(in the rows, 128 means zero)
Each row of numbers stands for one thing and depends on some of the facts below. Use the named rows to name the rest.

Some facts about the things:
q102 α q425; q103 α q90; q109 α q369
q11 α q289; q113 α q835; q131 α q425
q135 α q19; q155 α q767; q16 α q391
q165 α q627; q167 α q819; q171 α q698
q175 α q183; q177 α q942; q178 α q683
q183 α q942; q19 α q63; q193 α q391
q20 α q942; q208 α q990; q210 α q278
q211 α q63; q222 α q887; q226 α q390
q227 α q819; q244 α q887; q252 α q614
q26 α q90; q268 α q614; q270 α q557
q278 α q767; q289 α q683; q292 α q408
q299 α q902; q307 α q289; q311 α q391
q312 α q278; q320 α q390; q321 α q557
q323 α q614; q325 α q369; q34 α q767
q345 α q390; q348 α q714; q353 α q289
q364 α q767; q369 α q683; q371 α q63
q378 α q63; q381 α q683; q383 α q155
q390 α q767; q394 α q63; q4 α q627
q40 α q113; q405 α q425; q407 α q390
q413 α q155; q421 α q942; q424 α q835
q426 α q683; q432 α q364; q437 α q835
q445 α q364; q446 α q278; q455 α q289
q456 α q183; q46 α q90; q460 α q835
q498 α q90; q505 α q371; q506 α q819
q511 α q557; q52 α q408; q522 α q714
q526 α q942; q537 α q990; q542 α q614
q553 α q526; q564 α q113; q570 α q390
q588 α q902; q589 α q990; q61 α q942
q614 α q425; q62 α q683; q621 α q425
q627 α q391; q629 α q834; q639 α q990
q643 α q557; q65 α q19; q650 α q371
q66 α q557; q660 α q52; q662 α q390
q67 α q390; q678 α q155; q687 α q391
q690 α q990; q693 α q834; q694 α q63
q698 α q90; q70 α q113; q700 α q834
q701 α q113; q714 α q683; q720 α q289
q748 α q183; q751 α q425; q752 α q369
q758 α q369; q770 α q902; q774 α q557
q775 α q526; q784 α q557; q79 α q90
q799 α q289; q819 α q425; q820 α q834
q822 α q942; q834 α q408; q839 α q391
q84 α q113; q846 α q390; q854 α q278
q862 α q698; q876 α q557; q881 α q714
q887 α q90; q895 α q526; q902 α q683
q916 α q278; q921 α q289; q927 α q834
q93 α q942; q933 α q183; q944 α q834
q956 α q364; q96 α q391; q966 α q902
q990 α q942; q102 Ψ lener; q103 Ψ fetror
q109 Ψ neskir; q11 Ψ lener; q113 Ψ lener
q131 Ψ gritro; q135 Ψ lener; q155 Ψ gritro
q16 Ψ lener; q165 Ψ fetror; q167 Ψ lener
q171 Ψ neskir; q175 Ψ lener; q177 Ψ lener
q178 Ψ lener; q183 Ψ gritro; q19 Ψ gritro
q193 Ψ fetror; q20 Ψ lener; q208 Ψ gritro
q210 Ψ gritro; q211 Ψ neskir; q222 Ψ lener
q226 Ψ lener; q227 Ψ fetror; q244 Ψ gritro
q252 Ψ fetror; q26 Ψ fetror; q268 Ψ gritro
q270 Ψ gritro; q278 Ψ lener; q289 Ψ neskir
q292 Ψ lener; q299 Ψ lener; q307 Ψ lener
q311 Ψ lener; q312 Ψ fetror; q320 Ψ lener
q321 Ψ gritro; q323 Ψ fetror; q325 Ψ lener
q34 Ψ lener; q345 Ψ lener; q348 Ψ fetror
q353 Ψ gritro; q364 Ψ fetror; q369 Ψ fetror
q371 Ψ fetror; q378 Ψ lener; q381 Ψ lener
q383 Ψ fetror; q390 Ψ neskir; q391 Ψ lener
q394 Ψ lener; q4 Ψ gritro; q40 Ψ lener
q405 Ψ gritro; q407 Ψ gritro; q408 Ψ fetror
q413 Ψ lener; q421 Ψ lener; q424 Ψ fetror
q425 Ψ fetror; q426 Ψ fetror; q432 Ψ lener
q437 Ψ fetror; q445 Ψ gritro; q446 Ψ fetror
q455 Ψ lener; q456 Ψ gritro; q46 Ψ fetror
q460 Ψ lener; q498 Ψ gritro; q505 Ψ fetror
q506 Ψ lener; q511 Ψ fetror; q52 Ψ gritro
q522 Ψ fetror; q526 Ψ gritro; q537 Ψ gritro
q542 Ψ fetror; q553 Ψ neskir; q557 Ψ gritro
q564 Ψ gritro; q570 Ψ lener; q588 Ψ fetror
q589 Ψ lener; q61 Ψ fetror; q614 Ψ fetror
q62 Ψ fetror; q621 Ψ lener; q627 Ψ fetror
q629 Ψ fetror; q63 Ψ gritro; q639 Ψ fetror
q643 Ψ lener; q65 Ψ lener; q650 Ψ lener
q66 Ψ fetror; q660 Ψ lener; q662 Ψ lener
q67 Ψ lener; q678 Ψ lener; q683 Ψ lener
q687 Ψ lener; q690 Ψ lener; q693 Ψ lener
q694 Ψ lener; q698 Ψ lener; q70 Ψ lener
q700 Ψ lener; q701 Ψ fetror; q714 Ψ lener
q720 Ψ neskir; q748 Ψ lener; q751 Ψ gritro
q752 Ψ lener; q758 Ψ lener; q767 Ψ lener
q770 Ψ gritro; q774 Ψ fetror; q775 Ψ lener
q784 Ψ lener; q79 Ψ fetror; q799 Ψ fetror
q819 Ψ lener; q820 Ψ lener; q822 Ψ fetror
q834 Ψ lener; q835 Ψ fetror; q839 Ψ lener
q84 Ψ lener; q846 Ψ lener; q854 Ψ lener
q862 Ψ fetror; q876 Ψ gritro; q881 Ψ lener
q887 Ψ neskir; q895 Ψ lener; q90 Ψ fetror
q902 Ψ fetror; q916 Ψ neskir; q921 Ψ lener
q927 Ψ neskir; q93 Ψ lener; q933 Ψ lener
q942 Ψ lener; q944 Ψ lener; q956 Ψ lener
q96 Ψ gritro; q966 Ψ fetror; q990 Ψ lener
q102 Φ q751; q103 Φ q698; q109 Φ q758
q113 Φ q460; q131 Φ q819; q155 Φ q278
q16 Φ q96; q165 Φ q4; q171 Φ q862
q177 Φ q526; q183 Φ q93; q193 Φ q16
q20 Φ q421; q208 Φ q690; q210 Φ q854
q211 Φ q371; q227 Φ q506; q244 Φ q222
q26 Φ q498; q268 Φ q542; q270 Φ q876
q278 Φ q390; q289 Φ q62; q292 Φ q834
q307 Φ q720; q311 Φ q193; q312 Φ q916
q320 Φ q570; q321 Φ q643; q323 Φ q252
q325 Φ q109; q34 Φ q155; q345 Φ q846
q353 Φ q455; q364 Φ q34; q369 Φ q289
q371 Φ q378; q378 Φ q394; q381 Φ q369
q383 Φ q413; q394 Φ q694; q40 Φ q701
q405 Φ q614; q407 Φ q320; q421 Φ q822
q424 Φ q437; q426 Φ q381; q432 Φ q445
q455 Φ q921; q456 Φ q748; q460 Φ q424
q498 Φ q103; q506 Φ q167; q511 Φ q784
q522 Φ q881; q526 Φ q183; q537 Φ q208
q542 Φ q323; q564 Φ q70; q570 Φ q226
q588 Φ q770; q589 Φ q639; q61 Φ q20
q614 Φ q621; q62 Φ q902; q621 Φ q131
q629 Φ q693; q639 Φ q537; q643 Φ q774
q65 Φ q135; q650 Φ q505; q662 Φ q345
q67 Φ q407; q678 Φ q383; q687 Φ q839
q693 Φ q700; q694 Φ q19; q698 Φ q887
q70 Φ q84; q701 Φ q564; q714 Φ q426
q720 Φ q799; q748 Φ q175; q758 Φ q752
q770 Φ q299; q774 Φ q270; q775 Φ q553
q784 Φ q66; q79 Φ q26; q799 Φ q11
q819 Φ q102; q820 Φ q629; q834 Φ q52
q839 Φ q627; q846 Φ q67; q854 Φ q312
q876 Φ q511; q881 Φ q348; q887 Φ q46
q895 Φ q775; q902 Φ q178; q916 Φ q446
q921 Φ q307; q927 Φ q820; q93 Φ q990
q933 Φ q456; q944 Φ q927; q956 Φ q432
q96 Φ q687; q966 Φ q588; q990 Φ q61

Known rows:
[136 151  91 216  91 145  77 149 130 141 159 144 109  82  64 122 115  98
 171 115 143  90 152  99 137 159 135 142 153 119 122  88 210 107 124 102
 114 149  98  94 154 112 120 193 120 112]: q109
[146 138  85 145  67 185 124 132 144 154 153 115 112  89  75  65 126 121
 182 163 159  50 139 117 169 125 110 127 126 152 126  99 187 122 179 131
  95 126 134 107 148 116 124 153 145 146]: q46
[139 129 118 183 118 151  94 136 141 177 135 126 128  59  50 130 124  66
 146 117 158  63 151 132 176 142 146 119 160 102 104  96 156 104 134 136
 127 139 118 111 127 123 130 190  86 129]: q683
[153 133 123 208  92 151  80 134 131 165 149 130 127  59  60 124 126  91
 164 131 130  68 161 118 145 144 134 132 146 134 114  72 193 108 153 121
 153 144 109 106 145 126 129 171  93 121]: q381
[139 143  99 215  93 145  93 133 150 144 178 157 106  85  63 106 125  96
 161 135 146  71 139 103 144 140 143 146 137 124 120  77 213 107 127 132
 132 161 101 112 148 127 125 193 141 105]: q588
[151 148 107 182  65 177 108 122 126 170 125 105 154  76  82  89 127  92
 176 130 138  86 160 100 166 139 123 136 143 159 104 100 162 110 186 133
 134 128 122 110 130 121 131 158 105 125]: q175
[152 148 107 182  62 177 107 122 124 170 127 106 154  75  83  87 127  96
 177 131 136  87 161  98 164 139 121 137 142 160 104  99 166 111 186 133
 135 128 121 110 132 121 132 156 105 124]: q394
[146 148 121 190  70 166 108 116 123 169 112 116 131  85  91  90 119 103
 160 110 134  95 158 113 144 135 144 125 164 135 111  87 164 101 175 132
 106 133  88 113 149 133 157 155 144 101]: q40
[139 134 101 158 100 179 112 133 137 180 108  95 135  82  73  91 125  81
 163 108 170  68 150 114 200 136 122 124 155 133  99 106 122 106 174 145
 128 115 131 115 123 122 130 171  93 144]: q698
[152 160 104 173  93 169 112 135 135 159 133 115 105  73  92  98 113 115
 202 118 149 104 144 106 148 136 149 129 143 170 115  84 182 106 166 125
 145 125 118 112 152 133 115 146 128 122]: q498
[151 161 103 172  95 168 112 135 135 160 133 115 104  73  92  99 112 113
 201 118 149 104 143 107 149 135 149 129 143 169 115  85 179 106 165 126
 145 125 118 111 151 133 114 146 127 121]: q564
[153 145 108 176  58 171 119 142 106 162 117  54 145 112 117  70 129 133
 203 103 141 104 166 131 176 100 134 142 130 171  98 106 126 109 224 138
 121 106  91 115 130 170 120 139 137 114]: q846
[146 159  95 190  80 172 124 114 142 153 151 122 112 105  85  84 123 117
 176 122 146  86 141 108 153 127 134 152 137 146 113  94 182 106 149 144
 125 139 100 106 155 140 132 166 168 103]: q505
[138 181  95 162  77 200 146 112 147 176  86  54 150  97  90  90 127  64
 162 107 178  95 143 115 201 157 139 125 154 184  91 118  81  94 196 164
 121  98 129 102 119 120 147 153 128 138]: q278
[143 160 110 167  90 164 117 126 132 164 117 135 103  79  99  87 104 112
 184 110 148 115 140 101 139 134 163 119 163 142 118  87 183 100 158 126
 109 134 100 121 154 132 135 150 154 105]: q405
[148 161  98 159  83 175 117 131 134 164 131 125 127  69  90  86 112 102
 200 129 151 107 143  88 160 137 141 131 143 165 111  99 183 110 168 129
 137 129 133 118 137 119 111 153 115 128]: q131
[139 165  95 161 129 164 130 128 146 167 125 108 103  79  79 109 111  89
 182  86 177 105 135 124 175 135 167 120 156 131 100 111 138  98 131 140
 121 121 113 115 136 138 117 168 134 107]: q526

Which thing is each row?
No name comes twice in this set of rows, the named rows included.
[144 138 114 206  92 153  93 140 147 154 171 147 103  80  67 116 126 100
 166 151 139  66 139 112 149 136 141 149 133 138 124  70 214 106 140 139
 150 157 116 106 149 130 116 183 127 136] => q348
[134 132 130 194 114 143  92 135 138 177 124 139 121  65  59 131 119  63
 133 110 153  77 147 133 163 143 166 114 172  90 107  88 160  95 131 139
 109 148  97 116 131 128 145 193 108 118] => q714
[145 145 108 197 106 140  82 153 142 151 158 152  99  53  71 120 116  96
 186 132 148  89 143 100 137 148 156 124 142 148 123  68 212 108 145 112
 153 148 118 117 145 120 108 171 102 123] => q770
[147 185  90 164  79 189 138 125 141 156 108  76 106  95 112  79 115 117
 206 107 164 117 138 103 159 143 150 127 144 206 111  92 138 100 197 138
 134 104 115 107 150 134 128 128 158 120] => q445
[139 195  93 165  72 191 144 106 146 159  89 101 102  96 115  71 106 106
 182 101 165 125 132  91 143 156 162 114 168 191 117  88 141  92 187 137
 103 112 102 111 160 119 161 129 188 105] => q210
[138 175  75 161  56 212 145 109 156 157 109  89 115 119 103  49 126 109
 177 133 175  78 129  79 180 150 109 143 141 202 116  92 137 103 203 159
 126 110 134 103 151 110 146 145 169 145] => q446
[143 183  82 182  66 193 149 104 148 150 127  83 114 126 106  65 125 118
 182 109 162  98 135 105 165 134 137 150 139 183 109 101 137  99 179 157
 114 117  98 102 153 141 144 149 197 104] => q383
[136 147 122 176 101 164 118 123 133 180 101 103 127  86  82 109 118  78
 146  97 158  91 147 135 174 133 162 118 171 115 100 102 125  93 158 150
 101 127  95 113 134 140 151 170 134 115] => q113
[139 132 123 214  81 138  75 135 130 161 139 153 126  65  69 112 121  85
 146 126 133  81 156 107 133 148 152 120 162 114 118  68 197 103 155 118
 114 156  88 118 143 120 151 180 119 102] => q325
[153 132  84 130  44 178 128 147 110 157 128  53 152  96  99  46 131 132
 207 138 155  74 164 141 181 100 113 111 119 160 107 127 133 129 238 116
  61  95 112 118 120 143 121 130 133 125] => q226
[137 199  77 173  48 211 135 119 135 155  99  71 132 111 104  79 116  99
 188 120 160 114 143  83 169 172 119 146 154 204 113 112 140 100 191 135
 110 105 129  82 148 101 137 147 151 146] => q916
[143 146  89 149  93 178 112 137 137 165 122 126 112  74  89  72 112 112
 198 120 164  91 142  82 168 136 125 124 148 157 114  94 176 112 172 124
 135 122 137 122 143 114 113 151 111 135] => q876
[131 122  92 153 110 158 106 155 162 158 166 136 101  70  44 107 128  76
 155 162 181  33 128 136 188 135 134 114 133 108 122  99 178 116 139 138
  99 141 142 111 126 109 112 194 109 162] => q902
[138 184  94 150 109 186 148 131 150 167  96  61 104  97 104  97 114  92
 192  92 187 114 129 128 189 141 167 119 152 185 100 108  98  92 179 156
 128  97 123 107 134 142 121 144 148 135] => q155

The same things again, as new rows of numbers:
Some rows with their names:
[129 147 140 175 100 131  94 137 153 163 140 154 131]: q835
[141  72  98 153 193 126 175 119 129 150 100 120 109]: q177
[129  66 128 176 140 127  92  80 135 141  89 113  93]: q40
[130 214 170  60  93 141 111 215 131 126 129 134 148]: q902
[126 147 118 118 145 104 143  77  99 137 103 121 114]: q167
[128 140 134 191 134 141 115 156  97 130 167 132 146]: q312
[124 187 116  73 111 102 164  78  95 149 113 123 125]: q819
[104 118 108 198 167 180 134 141  92 139 181 137 108]: q364
[140 155 143 149 102 132 122 165  93 128 176 120 178]: q446
[139 120  90 119 131  85 164 160 167  97 145 122 152]: q208
[135 107  88 146 150  88 161 152 168 103 143 123 129]: q537
[141  74  96 146 186 132 164 121 133 150 101 122 112]: q895
[130 104 167  80  66 124 168 111 112 105 100 154 160]: q693
[179 186 154  80  39  74 167 222 136 147 151 125 208]: q822
[146  82  95 127 163 117 171 123 136 150 104 123 118]: q775
[169 129 126  54  74  85 161 161 127 149 116 108 188]: q20
[120 139 153 189 202 150 108 163 136 120 112 146  79]: q966

Which thing is each row?
No name comes twice in this set of rows, the named rows included.
[114 171 104 121 129  81 138  91 132  81 141 130 133] => q131
[122 185 150 109 148 161 113 192 134 118 129 141 112] => q369
[128 111 132 106 107 137 139  97 125 135 102 164 165] => q660
[134 200 144 153 121  92 152 118 105 134 139 137 112] => q252
[120 106 128 161 107  94  80 113 165  90 136 117 126] => q564
[136 166 156  45  69 141 128 120 166 158 191 111 107] => q887
[154 190 180 105  30  87 113 182 123 132 148 125 183] => q66
[123 178 136 204 160 109 145 109 107 133 130 144  87] => q542
[137 104 149 136  83 109  82 109 132 138  99 111 140] => q70
[106 110 102 159 130 113 116 109 160  88 141 124 109] => q4
[127 133 178 158  64 132 175 138 121 104 127 174 140] => q629
[128 187 138 176 142 103 146 111 106 132 134 141  97] => q323
[132 174 128  78  86  86 142 101  99 133 104 117 164] => q102
[149 171 164  17  68 113  95 176 115 120  93 108 188] => q178
[117 125 110 104 107 141 124  98 138 166 109 140 135] => q391

